Below are the code and all the weights of a small trained network. Each question names an input and a target symbol and asks about switching units off, where a switched-off unit gives its printed mean instead of its output.

import numpy as np


def w(rows, s, z=0):
    codes = np.array(rows[::2]) - 128.0
    scale = np.full(codes.shape[1], s)
    scale[-1] = z or s
    return codes * scale


def norm(h):
    return h / np.sqrt((h * h).mean(-1, keepdims=True) + 1e-5)


def f(y):
    return np.maximum(y, 0)


def softmax(a):
    e = np.exp(a - a.max(-1, keepdims=True))
    return e / e.sum(-1, keepdims=True)


def log_softmax(a):
    a = a - a.max(-1, keepdims=True)
    return a - np.log(np.exp(a).sum(-1, keepdims=True))


def net(x, mask):
    ids = ['ΣΦΩαγζλμπτ'.index(c) for c in x.split()]
    T = len(ids)
    res = E[ids] + P[:T]
    r = norm(res)
    for j in range(3):
        rows = slice(3 * j, 3 * j + 3)
        q, k, v = (r @ M[0][rows].T for M in (Q, K, V))
        z = softmax(np.where(np.tri(T) > 0, q @ k.T / 3**0.5, -1e9)) @ v
        o = O[0][rows]
        res = res + np.where(mask[j], z, o[:, -1]) @ o[:, :-1]
    y = f(norm(res) @ A[0][:, :-1].T + A[0][:, -1])
    res = res + np.where(mask[3:7], y, B[0][:, -1]) @ B[0][:, :-1]
    return log_softmax(norm(res)[-1] @ U[:, :-1].T + U[:, -1])


Q, K, V, O, A, B = {}, {}, {}, {}, {}, {}
E = w([
[103,101,118,229,116,133,120,88],'Σ',
[132,57,149,230,121,110,78,221],'Φ',
[145,131,137,131,136,224,121,184],'Ω',
[33,109,120,86,160,132,34,135],'α',
[120,138,121,107,71,163,164,72],'γ',
[124,99,129,164,9,24,108,140],'ζ',
[157,112,163,76,45,137,55,181],'λ',
[19,124,122,174,81,101,173,230],'μ',
[45,76,98,130,96,67,19,82],'π',
[71,53,138,76,191,103,141,116],'τ',
],0.014)
P = w([
[131,136,70,113,133,132,162,151],'0',
[131,157,161,114,185,102,171,126],'1',
[106,122,222,128,134,155,158,113],'2',
[115,72,148,119,91,191,140,128],'3',
[92,164,122,166,116,137,33,145],'4',
[139,138,5,131,150,89,113,165],'5',
[182,71,118,70,158,44,144,167],'6',
],0.024)
Q[0] = w([
[104,197,23,180,148,160,104,156],'h1',
[142,81,117,112,168,75,192,153],'h1',
[183,141,3,112,115,90,119,147],'h1',
[83,157,45,149,161,114,102,120],'h2',
[80,98,179,149,85,176,120,123],'h2',
[116,203,142,165,124,164,111,159],'h2',
[187,124,64,111,150,66,150,156],'h3',
[95,134,80,99,150,146,141,124],'h3',
[132,209,18,162,121,120,97,147],'h3',
],0.053)
K[0] = w([
[124,205,213,144,179,102,140,117],'h1',
[105,92,150,131,102,186,123,125],'h1',
[85,95,220,141,104,137,124,130],'h1',
[139,121,191,136,154,124,162,146],'h2',
[163,160,60,138,169,108,120,150],'h2',
[122,196,136,112,157,74,119,104],'h2',
[89,63,190,125,70,173,128,109],'h3',
[125,122,165,109,141,138,133,79],'h3',
[111,171,255,155,161,80,140,122],'h3',
],0.062)
V[0] = w([
[73,170,105,151,199,204,25,90],'h1',
[151,132,159,133,198,227,162,244],'h1',
[98,78,110,255,151,97,152,120],'h1',
[119,153,116,150,131,165,166,89],'h2',
[107,74,165,115,98,120,162,133],'h2',
[186,60,125,128,172,112,130,129],'h2',
[173,59,139,139,170,140,144,56],'h3',
[186,191,125,188,108,171,57,91],'h3',
[136,84,155,130,139,62,25,177],'h3',
],0.046)
O[0] = w([
[207,79,155,96,77,252,160,196,106],'h1',
[105,139,106,21,140,115,79,239,190],'h1',
[166,126,226,196,121,113,41,162,163],'h1',
[177,107,84,148,141,147,94,122,121],'h2',
[65,76,126,120,132,112,72,87,168],'h2',
[136,165,168,82,130,143,92,89,134],'h2',
[155,132,145,90,160,174,85,54,107],'h3',
[210,147,160,157,203,141,201,182,2],'h3',
[50,149,229,102,100,118,205,139,114],'h3',
],0.026,0.046)
A[0] = w([
[178,132,218,233,90,195,237,63,153],'n1',
[243,127,183,243,171,147,83,164,70],'n2',
[120,115,78,111,85,252,197,160,222],'n3',
[131,163,211,93,56,151,148,217,253],'n4',
],0.039,0.0028)
B[0] = w([
[26,199,65,153,91,241,34,213,203],'n1',
[228,253,156,48,46,84,136,95,198],'n2',
[132,26,152,113,39,55,137,124,225],'n3',
[74,26,91,175,184,84,57,124,252],'n4',
],0.027,0.023)
U = w([
[195,156,182,118,53,114,137,89,83],'Σ',
[93,80,249,125,220,170,74,111,130],'Φ',
[138,136,87,65,144,174,125,204,30],'Ω',
[143,4,172,142,48,148,181,84,95],'α',
[164,72,62,203,181,181,127,67,87],'γ',
[103,121,188,224,125,106,178,25,84],'ζ',
[69,193,122,77,103,110,235,114,65],'λ',
[109,151,82,170,23,79,100,145,253],'μ',
[73,144,137,186,65,254,132,139,54],'π',
[79,119,145,72,64,159,77,24,110],'τ',
],0.0061,0.0048)

Each question gives the input, a string of symbols that net reads in full, and the target symbol t.
The units are the heads (3 rows each of Q, K, V and O) and the neurons (one row each of A and B). Each row of codes is followed by its name. A weight is (code - 128) times the scale printed after its matrix; where a second scale follows, it is the last column's (O, A, B and U).
mask holds one flag per unit, heads first, then neurons. A switched-off unit (its flag False) gives its mean, the last column of its rows in O or B, instead of its output. The means were averaged over made-up inputs and are rounded, as every weight is.
A unit's drop is (log p(t) with every unit on - log p(t) with that unit switched off) / (log p(t) with every unit on - log p(t) with every unit switched off).
The circuit of an input: a set's keep is (log p(t) with only the set's units on - log p(t) with every unit switched off) / (log p(t) with every unit on - log p(t) with every unit switched off). Starting from all 7 units, units are removed one at a time, each time the one whose removal leaves the highest keep (on an exact tie, the one counted first), for as long as the keep stays at least 0.8.
units of the circuit, in order: the units of the circuit, biggest drop first
top k neurons: the k neurons with the biggest drops, biggest first
heads that matter: for each layer, one digit per head in row order, 1 if its drop is at least 0.15 and else 0, layers parted by /
drop of u: that unit's drop, to one decimal
input ζ Σ α, target ζ: units of the circuit, in order : (h1)
input π μ μ γ, target π: units of the circuit, in order : (h1, n1)
input α τ ζ, target α: units of the circuit, in order : (h1, n3)
input π τ Σ ζ λ ζ, target Σ: heads that matter : 101
input τ Σ τ α Φ, target Σ: units of the circuit, in order : (n2, h1, h3)
input π λ λ λ, target π: units of the circuit, in order : (h1, n1)
input π λ λ ζ γ τ, target λ: heads that matter : 101
input π τ π α λ τ λ, target α: top 2 neurons : (n3, n1)
input μ α Σ γ Σ α Σ, target γ: units of the circuit, in order : (h3, h1)
input τ τ Ω λ Φ Φ, target Ω: heads that matter : 101
input λ Σ Σ, target λ: units of the circuit, in order : (h1, h3)
input ζ Σ Φ Φ τ α γ, target Φ: heads that matter : 001
input τ Φ τ μ μ, target Φ: drop of h3 : 0.2
input Φ Ω ζ γ α, target Ω: units of the circuit, in order : (h1)
input π α γ α Σ Ω, target γ: drop of h3 : 0.5
input α τ γ α α μ, target γ: drop of h3 : 0.5
input μ α π γ μ ζ λ, target γ: drop of h1 : 0.2
